data =
[[119 126 128 123 115 124 130 139 132 129 123 123 122 128 125]
 [114 127 132 156 129 122 133 109 136 136 130 121 127 126 128]]
Rows and columns are counted from 1.
(1, 1): 119
(1, 2): 126
(1, 15): 125
(2, 11): 130
(2, 5): 129
(2, 14): 126
(1, 8): 139
(1, 7): 130
(1, 14): 128
(1, 13): 122

x =
[[120 114 130 135 143 135 122 127 127 144 137 131 136 124]
 [131 125 123 129 141 135 123 140 139 145 141 123 123 128]
 [110 124 138 127 112 129 136 122 134 127 118 137 134 131]
 [133 124 117 126 116 109 122 138 136 136 126 130 122 122]
 [135 117 128 134 123 121 132 143 112 130 135 140 134 133]
 [135 120 120 124 123 118 125 132 136 128 143 134 110 122]
 [123 128 116 133 140 131 136 132 134 136 132 131 128 106]
 [129 128 127 123 135 134 119 114 142 122 140 129 111 130]
 [118 134 126 118 121 123 137 122 128 135 125 143 124 110]
 [118 131 131 136 124 133 130 134 132 131 109 125 146 136]]
Indices start at 1.
row 1 col 1: 120
row 7 col 3: 116
row 1 col 9: 127
row 4 col 5: 116
row 6 col 9: 136
row 10 col 4: 136
row 8 col 14: 130
row 5 col 14: 133
row 9 col 2: 134
row 5 col 1: 135
row 10 col 13: 146
row 6 col 7: 125
row 9 col 11: 125
row 10 col 12: 125
row 8 col 12: 129
row 2 col 14: 128
row 8 col 10: 122
row 4 col 14: 122
row 5 col 9: 112
row 1 col 8: 127
row 4 col 2: 124
row 4 col 12: 130
row 2 col 5: 141
row 3 col 8: 122
row 9 col 5: 121
row 9 col 13: 124
row 9 col 4: 118
row 4 col 7: 122
row 4 col 9: 136
row 7 col 1: 123
row 2 col 10: 145
row 3 col 5: 112
row 1 col 13: 136
row 8 col 1: 129
row 1 col 4: 135
row 7 col 8: 132
row 1 col 6: 135

a =
[[127 139 114 103 115 128 118 116 141 128 111 139]
 [126 133 133 126 126 102 131 128 130 127 111 135]
 [134 130 133 146 132 123 131 139 127 119 122 134]]
Rows and columns are counted from 1.
row 1 col 1 => 127
row 2 col 7 => 131
row 3 col 4 => 146
row 2 col 1 => 126
row 2 col 6 => 102
row 2 col 3 => 133
row 3 col 7 => 131
row 1 col 12 => 139
row 1 col 11 => 111
row 3 col 6 => 123
row 2 col 10 => 127
row 3 col 5 => 132
row 1 col 2 => 139
row 2 col 8 => 128

B =
[[125 129 137 136]
 [129 124 122 127]
 [133 119 123 136]
 [138 135 146 127]
 [120 135 115 106]
 [133 142 135 127]
 [126 119 116 136]
 [121 125 125 126]
 [131 124 118 119]]
Indices start at 1.
row 1 col 1: 125
row 1 col 4: 136
row 2 col 3: 122
row 2 col 1: 129
row 5 col 1: 120
row 5 col 4: 106
row 8 col 2: 125
row 2 col 2: 124
row 4 col 1: 138
row 7 col 3: 116
row 4 col 2: 135
row 6 col 2: 142
row 3 col 4: 136
row 8 col 3: 125
row 6 col 1: 133

W =
[[140 128 136 132 127 144 131 124 117 132 142 133 125 123 139]
 [124 122 123 134 130 130 124 129 129 129 121 133 122 121 126]
 [120 121 125 122 112 135 123 119 130 137 124 117 136 104 130]
 [123 125 118 126 115 127 134 118 122 125 130 130 122 119 136]
 [130 120 132 128 134 129 123 122 120 123 126 124 127 129 131]
 [127 137 124 135 125 134 123 127 127 134 133 121 134 121 132]
 [128 134 123 139 126 136 135 129 134 125 129 141 129 142 127]
 [133 127 122 123 148 121 137 134 126 127 135 140 109 128 131]
 [128 115 129 134 126 131 127 125 121 131 131 126 133 105 128]]
Indices start at 1.
(1, 1) = 140
(2, 8) = 129
(6, 9) = 127
(2, 15) = 126
(7, 7) = 135
(3, 13) = 136
(6, 14) = 121
(7, 13) = 129
(3, 15) = 130
(2, 6) = 130
(5, 10) = 123
(7, 9) = 134
(8, 11) = 135
(2, 14) = 121
(2, 7) = 124
(1, 13) = 125
(3, 4) = 122
(9, 10) = 131
(9, 2) = 115
(9, 11) = 131
(7, 10) = 125
(3, 8) = 119
(2, 12) = 133
(9, 7) = 127
(4, 14) = 119
(8, 8) = 134
(6, 11) = 133
(8, 2) = 127
(6, 2) = 137
(4, 7) = 134
(8, 3) = 122
(6, 4) = 135
(1, 6) = 144
(1, 2) = 128

A =
[[133 115 136 118 114 128 135 126 122 112 126 126 131 110 119 129]
 [136 124 140 125 104 133 134 120 132 122 125 131 142 129 132 135]
 [115 139 112 136 148 146 125 133 130 146 126 130 107 131 128 119]
 [128 129 119 127 141 142 130 126 138 142 117 144 114 125 132 118]
 [139 118 140 120 107 116 132 119 127 114 125 129 144 124 129 133]]
Indices start at 1.
row 1 col 1 => 133
row 1 col 13 => 131
row 4 col 2 => 129
row 5 col 12 => 129
row 1 col 6 => 128
row 3 col 2 => 139
row 1 col 2 => 115
row 4 col 12 => 144
row 4 col 9 => 138
row 2 col 9 => 132
row 4 col 1 => 128
row 2 col 1 => 136
row 4 col 11 => 117
row 1 col 15 => 119
row 3 col 8 => 133
row 3 col 5 => 148
row 2 col 14 => 129
row 2 col 6 => 133
row 5 col 7 => 132
row 5 col 13 => 144
row 4 col 16 => 118
row 4 col 10 => 142
row 2 col 15 => 132
row 3 col 7 => 125
row 5 col 1 => 139
row 2 col 7 => 134
row 5 col 14 => 124
row 4 col 5 => 141
